Each row is followed by its group and then its class within the group.
[-15.2  -7.4  20.8 -13.7  36.8   3.9 -10.5  12.2  -5.2  12.5   4.0  12.7
 -26.7   2.2  41.0  -0.9 -13.2  61.3   3.6   3.7 -11.6  -4.5   5.9   3.2
   3.7  -4.9 -59.5  14.0  -5.9   0.8  -1.0  35.5   2.1  -3.8   8.8  -7.7
  -8.6  15.6  29.5   1.3  18.0  -2.4  17.1  -0.9  10.6   6.4  -4.1  16.9
 -10.5   5.6  -1.5  -8.8   0.9   0.9  10.1   5.8   9.1   4.9 -11.9  10.9
  16.0 -12.1  -9.6   7.8   5.3  10.6   7.9  -4.1 -22.6  -8.1   4.3]	E j866
[ 27.7   4.9  -6.3  -1.5  29.7  24.0  -3.0   9.8  -2.7   8.1  -1.7   5.7
   4.6  -0.6  14.1   4.7 -16.9 -13.7   4.3   8.3  21.0   2.8 -33.4   3.5
   9.7   2.9  -8.1  -0.4   7.7   1.7  -2.8  16.4 -22.4   0.9  16.7  -2.0
  -3.3   4.3  -6.3   5.4  -2.7   1.3  -7.0  -7.8  12.4  11.7  10.6   9.2
 -26.9 -11.2   6.8  -1.8  11.3   1.5   4.6  14.6   8.7   9.6   4.9  15.1
  -1.9   3.3  -9.5  13.8  12.1  -5.1   6.8   1.3  -1.1  -3.1  -4.2]	M j541
[ -4.5 -14.8  -0.5  -7.1  14.6   2.9  -2.0  -5.7  -3.4   8.8  -0.6   9.6
   3.6  -4.8   6.2 -14.0 -24.4   8.2  14.4  -1.6  -6.1   0.5 -27.8  -6.0
   5.5  -7.7 -21.5  44.7   7.8   5.6  -7.8  -0.9  -1.5  -4.8 -10.6  -9.1
  -4.3  -6.9  -2.0  11.3  22.1   4.0   2.4 -13.4  29.4   0.8  17.2  18.4
   7.6   8.3  -5.6 -16.4  -0.2  20.4   7.2  14.6   3.6   1.1 -16.9   2.2
  30.5  -5.4  -9.7  12.4  -9.0  11.1   7.9 -11.7  -1.2  -0.6  -2.0]	B j230
[ 24.1   2.0  -0.7  -4.8  25.8  18.0  -2.2   3.0  -4.5  -4.6  -0.3  14.1
  -6.4  -9.8   7.2   5.4 -12.3  -0.4  -3.0   2.0   7.8   5.1 -31.7  -4.4
   3.5   6.7  -9.2  -7.0 -10.1   3.8   1.1  19.2  -6.5  -7.4  12.4   1.2
  -2.7  -1.6   6.0  -6.5   5.5  -9.1  -6.6  -1.9  -3.4  -3.7   0.2   5.2
 -44.0   3.8  -4.0  -1.4  11.9   1.2   1.3  14.3  -8.3   2.1 -18.8   7.6
   6.4   0.6 -10.5   6.0   5.7  -5.1   5.4  -2.7  -5.3  -7.8  -1.0]	M j541
[-13.5  -0.7  -7.3 -12.1  12.1  10.9  -6.0   0.5   3.0 -13.3   3.7   9.6
 -16.2 -10.2   4.7   2.6 -21.7 -16.2  -1.5  -0.1   8.8  -3.7 -37.7 -12.9
   0.2   3.4 -20.5  39.7   4.8  -1.4  -0.9  -1.6   8.1  -9.2  -3.1  -9.8
   1.2  -5.7  -0.2  -4.0  13.6  -3.7  -8.9 -15.9   8.9  -9.4   5.2   2.5
   9.1  16.5 -34.8  -5.0  -4.8  17.8  11.1   4.6   5.9   1.9 -41.1  -0.5
  43.5   8.0  -4.0  12.3  -0.4   7.3   7.5  -8.2  -4.8 -38.5  -4.5]	B j230
[-15.2 -20.3  -6.8 -14.1   6.7   2.9   8.2  -2.3   8.6 -12.3 -12.8   2.0
   7.0  47.0   8.6  -8.9 -12.7  26.9  -6.6   1.8 -17.3  -8.6 -29.1 -11.6
  -2.0   6.2  18.4  37.9   1.1  -3.9  -8.0  -5.5  39.5  -1.4  -2.1  -3.5
   1.8 -11.6  10.3   9.6  17.0   4.3 -10.2 -14.5   7.8  -2.4  -7.9   1.2
  17.2  17.7  -6.2  -6.7  -1.4  13.2   3.7  -7.1  -5.3   8.6   1.7   8.0
  -4.4   2.2   5.1   0.4  -1.7   8.2  11.1 -10.5  18.0 -12.3   0.7]	B j305
[-14.3  -6.3   7.7 -24.5  30.2   7.6  -5.3  13.7  -1.3   3.2   3.5  12.5
 -40.7  -0.9  27.7   8.9 -21.4  52.6 -15.1   4.8   2.0  -7.3  -4.1   1.6
   0.7  -1.1 -62.2  -4.6  -4.1   1.0 -16.0  34.9   5.1  -1.7  22.1  -8.1
  -7.2  -3.7   5.3  -8.8   0.6 -13.7  -3.5  -0.2  -6.6   2.9  -1.2  12.9
 -18.5   2.5  -0.2  -9.3  17.4   3.1   2.7  -6.1   3.2  -5.5   1.1  11.4
   8.6  -5.9   0.0  10.4   1.0   2.5   2.4   0.9  -1.1  -4.9   5.6]	E j866
[ 37.8 -15.9   9.0 -14.3  25.6  20.6  -1.3  -1.9  -0.9  29.8  -4.3  -0.4
  21.1 -15.9  -6.8  -5.7 -28.7  17.9  27.9  -1.9  -2.9  -0.7 -16.8  17.4
  15.1   3.9 -29.4  16.6  -5.5   3.9   0.8  13.4 -34.3  -1.2   5.9  -4.2
  -5.1  16.1  -6.3  19.3  25.1  20.6  18.0   2.2  31.2  25.4   9.3  14.3
 -18.8 -11.1   3.3  -2.8   1.2   6.9   6.0  29.5  15.8  10.3   5.3   8.4
  11.2  -0.9 -15.8  16.9   9.5  19.5   2.0  -6.7  -3.2 -11.6   8.5]	M j541
[ 30.2  -6.4  -2.6  -4.0  40.5  27.8  -7.0   6.9  -6.4   2.3   0.9  10.2
   7.0  26.6  16.4   5.0 -26.5 -12.1   2.7   1.0   6.7  -9.2 -59.2  -0.1
   6.5   1.4 -14.8   8.2  -9.3  -0.8 -11.3  23.3  -3.5  -7.9  20.1  -8.2
  -6.0  -2.9  15.5   1.9  36.3  -1.9  14.2  -8.3  32.5  -7.5  14.9   7.3
 -43.0   4.7  -1.2  -3.5   1.0  -1.0  12.2  18.2 -28.4  18.6  -5.6  15.1
  26.7   5.6  -8.9   8.1   6.5  -2.6  16.0  -0.5 -12.7 -14.2   0.4]	M j541
[ -4.9   2.3  -9.0 -22.8   2.9   7.6  -5.9   1.7  14.7  -4.6  10.4  12.5
 -10.0 -27.3   0.3   0.9 -19.3   8.7  14.0   1.4   0.7  -5.3 -13.5  -2.0
   4.7  -1.5 -22.6  41.7   7.3  -0.4   8.2  -6.0 -16.6   4.8  -6.5  -7.1
  -3.0  -5.4  -3.0   8.3   6.5   7.0   0.2 -14.8  18.8   9.1   5.8  11.0
  19.3   9.5 -17.3  -4.6   5.5  16.3   9.4  11.8   1.7   7.5 -38.3  17.2
  30.3   3.7  -8.6   6.0   3.8  10.2   5.3 -11.9   3.4  -2.6  -1.0]	B j230
[-15.5 -17.0  12.5 -15.6  35.1  -1.3   6.1  -0.2 -12.0  11.4   1.7  20.7
 -21.2  -3.7  22.1   5.0 -15.9  53.2 -13.1   6.4   4.5   0.4  -0.1  -3.4
   6.6  -0.8 -53.8  16.6   2.1  -2.7  -4.2  20.0   1.8   2.5  -5.4 -11.3
  -9.0   1.8  -0.7  -3.5   5.9   0.6   1.8  -2.4 -11.4   7.4  -0.7  13.3
   0.7  -0.4   6.5   5.0  -2.7   4.0  10.6   9.5   5.2  -6.3   7.7  10.6
   8.8  -4.3  -2.9  18.8  -0.2   9.2   9.6  -1.5   5.7  -0.6   8.7]	E j614
[-25.0  -7.8   9.6 -11.3  35.6   9.6   3.1  10.0  -2.4   1.3   5.0  14.5
 -42.5  -2.5  35.3   4.8 -22.7  39.5  -6.5   9.7   6.5  -8.8 -30.6  -8.3
  -0.9  -1.5 -54.2   8.0   1.3   5.7 -14.6  29.0  -0.4 -11.2  26.9  -9.8
  -7.0   1.6   1.0 -14.5  18.1  -2.9   0.8  -8.7   3.2  -6.4   0.9   3.9
 -10.0   6.0  -5.8 -10.3  10.8  -6.0  22.2   5.6   1.3  -2.7   2.5  10.1
   6.8   0.7  -3.4  11.0   3.4   5.9  11.3  -1.1 -20.5 -12.7   5.6]	E j866
